Here is a tiny trained network, its code and every weight. The questions are about switching its units off for an input and a class, where a switched-off unit gives its printed mean instead of its output.

import numpy as np


def w(rows, s, z=0):
    codes = np.array(rows[::2]) - 128.0
    scale = np.full(codes.shape[1], s)
    scale[-1] = z or s
    return codes * scale


def f(y):
    return np.maximum(y, 0)


def log_softmax(a):
    a = a - a.max(-1, keepdims=True)
    return a - np.log(np.exp(a).sum(-1, keepdims=True))


def net(x, mask):
    res = np.array(x, float).reshape(1, 4) / 4 @ E
    y = f(res @ A[0][:, :-1].T + A[0][:, -1])
    res = res + np.where(mask, y, B[0][:, -1]) @ B[0][:, :-1]
    return log_softmax(res[-1] @ U[:, :-1].T + U[:, -1])


A, B = {}, {}
E = w([
[214,239,96,120,77,217,118,223,102,221],'x0',
[101,119,160,115,9,184,119,75,253,189],'x1',
[108,117,191,46,143,77,178,163,117,95],'x2',
[218,187,144,157,152,53,229,182,184,173],'x3',
],0.0048)
A[0] = w([
[80,95,105,172,96,157,75,45,150,134,183],'neuron 0',
[84,102,97,174,78,157,71,50,155,133,163],'neuron 1',
[27,2,176,105,160,81,126,74,132,29,255],'neuron 2',
[26,58,121,89,144,138,63,77,73,53,242],'neuron 3',
[103,102,244,96,63,101,165,105,241,151,221],'neuron 4',
[122,148,111,100,50,184,90,120,133,185,163],'neuron 5',
[109,123,199,82,64,135,150,123,186,158,201],'neuron 6',
[176,165,93,176,143,133,129,161,111,128,221],'neuron 7',
[181,155,139,131,200,46,212,177,113,117,167],'neuron 8',
[173,176,114,112,70,158,130,177,120,187,112],'neuron 9',
[118,78,173,148,186,38,184,105,137,81,119],'neuron 10',
],0.0053,0.0024)
B[0] = w([
[153,102,92,169,185,77,130,179,126,111,183],'neuron 0',
[175,101,85,159,173,74,141,184,149,122,179],'neuron 1',
[99,171,208,1,62,208,126,67,109,102,254],'neuron 2',
[112,123,176,50,159,118,102,157,95,32,223],'neuron 3',
[177,165,120,139,29,187,181,33,227,185,211],'neuron 4',
[186,159,149,115,123,141,203,117,216,135,171],'neuron 5',
[175,179,149,104,44,182,192,57,242,148,182],'neuron 6',
[172,132,137,146,148,125,168,130,169,119,167],'neuron 7',
[246,128,118,152,179,80,250,181,213,32,194],'neuron 8',
[172,165,163,104,116,145,184,113,182,108,164],'neuron 9',
[160,204,193,87,78,194,174,61,171,166,194],'neuron 10',
],0.0068,0.0076)
U = w([
[139,197,212,81,76,179,179,75,151,125,173],'0',
[117,115,34,229,86,144,119,78,145,217,4],'1',
[168,81,35,221,225,56,147,252,131,97,226],'2',
[3,59,145,87,151,129,3,145,22,87,74],'3',
],0.0066,0.0014)

Each question gives the input, the list of numbers given to net, and the class t.
The units are the neurons (one row each of A and B). Each row of codes is followed by its name. A weight is (code - 128) times the scale printed after its matrix; where a second scale follows, it is the last column's (A, B and U).
mask holds one flag per neuron, in row order. A switched-off neuron (its flag False) gives its mean, the last column of its row in B, instead of its output. The means were averaged over made-up inputs and are rounded, as every weight is.
A unit's drop is (log p(t) with every unit on - log p(t) with that unit switched off) / (log p(t) with every unit on - log p(t) with every unit switched off).
The circuit of an input: a set's keep is (log p(t) with only the set's units on - log p(t) with every unit switched off) / (log p(t) with every unit on - log p(t) with every unit switched off). Starting from all 11 units, units are removed one at a time, each time the one whose removal leaves the highest keep (on an exact tie, the one counted first), for as long as the keep stays at least 0.8.
units of the circuit, in order: the units of the circuit, biggest drop first
most important unit: the unit with the biggest drop
top k neurons: the k neurons with the biggest drops, biggest first
drop of u: that unit's drop, to one decimal
input [0,-3,5,4], class 2: units of the circuit, in order -> (neuron 2; neuron 8)
input [-8,1,-5,-4], class 3: units of the circuit, in order -> (neuron 3; neuron 6; neuron 8)
input [4,-7,-1,-6], class 3: units of the circuit, in order -> (neuron 8; neuron 4; neuron 6)
input [6,4,-7,-3], class 1: units of the circuit, in order -> (neuron 2; neuron 3)
input [3,-2,3,1], class 2: units of the circuit, in order -> (neuron 2; neuron 4)
input [0,8,-8,4], class 1: units of the circuit, in order -> (neuron 2; neuron 3)
input [5,-2,-2,1], class 1: units of the circuit, in order -> (neuron 2)
input [-5,-4,3,-4], class 3: units of the circuit, in order -> (neuron 4; neuron 3)
input [8,-1,-4,3], class 1: top 3 neurons -> (neuron 2; neuron 3; neuron 10)
input [-6,-8,1,-5], class 3: top 4 neurons -> (neuron 4; neuron 3; neuron 6; neuron 5)
input [7,1,-3,-7], class 1: top 2 neurons -> (neuron 2; neuron 8)
input [-1,-5,5,-4], class 3: top 2 neurons -> (neuron 4; neuron 6)
input [8,-1,-6,-3], class 1: top 4 neurons -> (neuron 2; neuron 3; neuron 8; neuron 10)
input [0,5,-6,4], class 1: most important unit -> neuron 2
input [-2,-8,-5,-7], class 3: drop of neuron 9 -> 0.0
input [-3,-4,-4,8], class 2: drop of neuron 8 -> 0.1
input [7,-8,3,-3], class 2: drop of neuron 2 -> 0.3
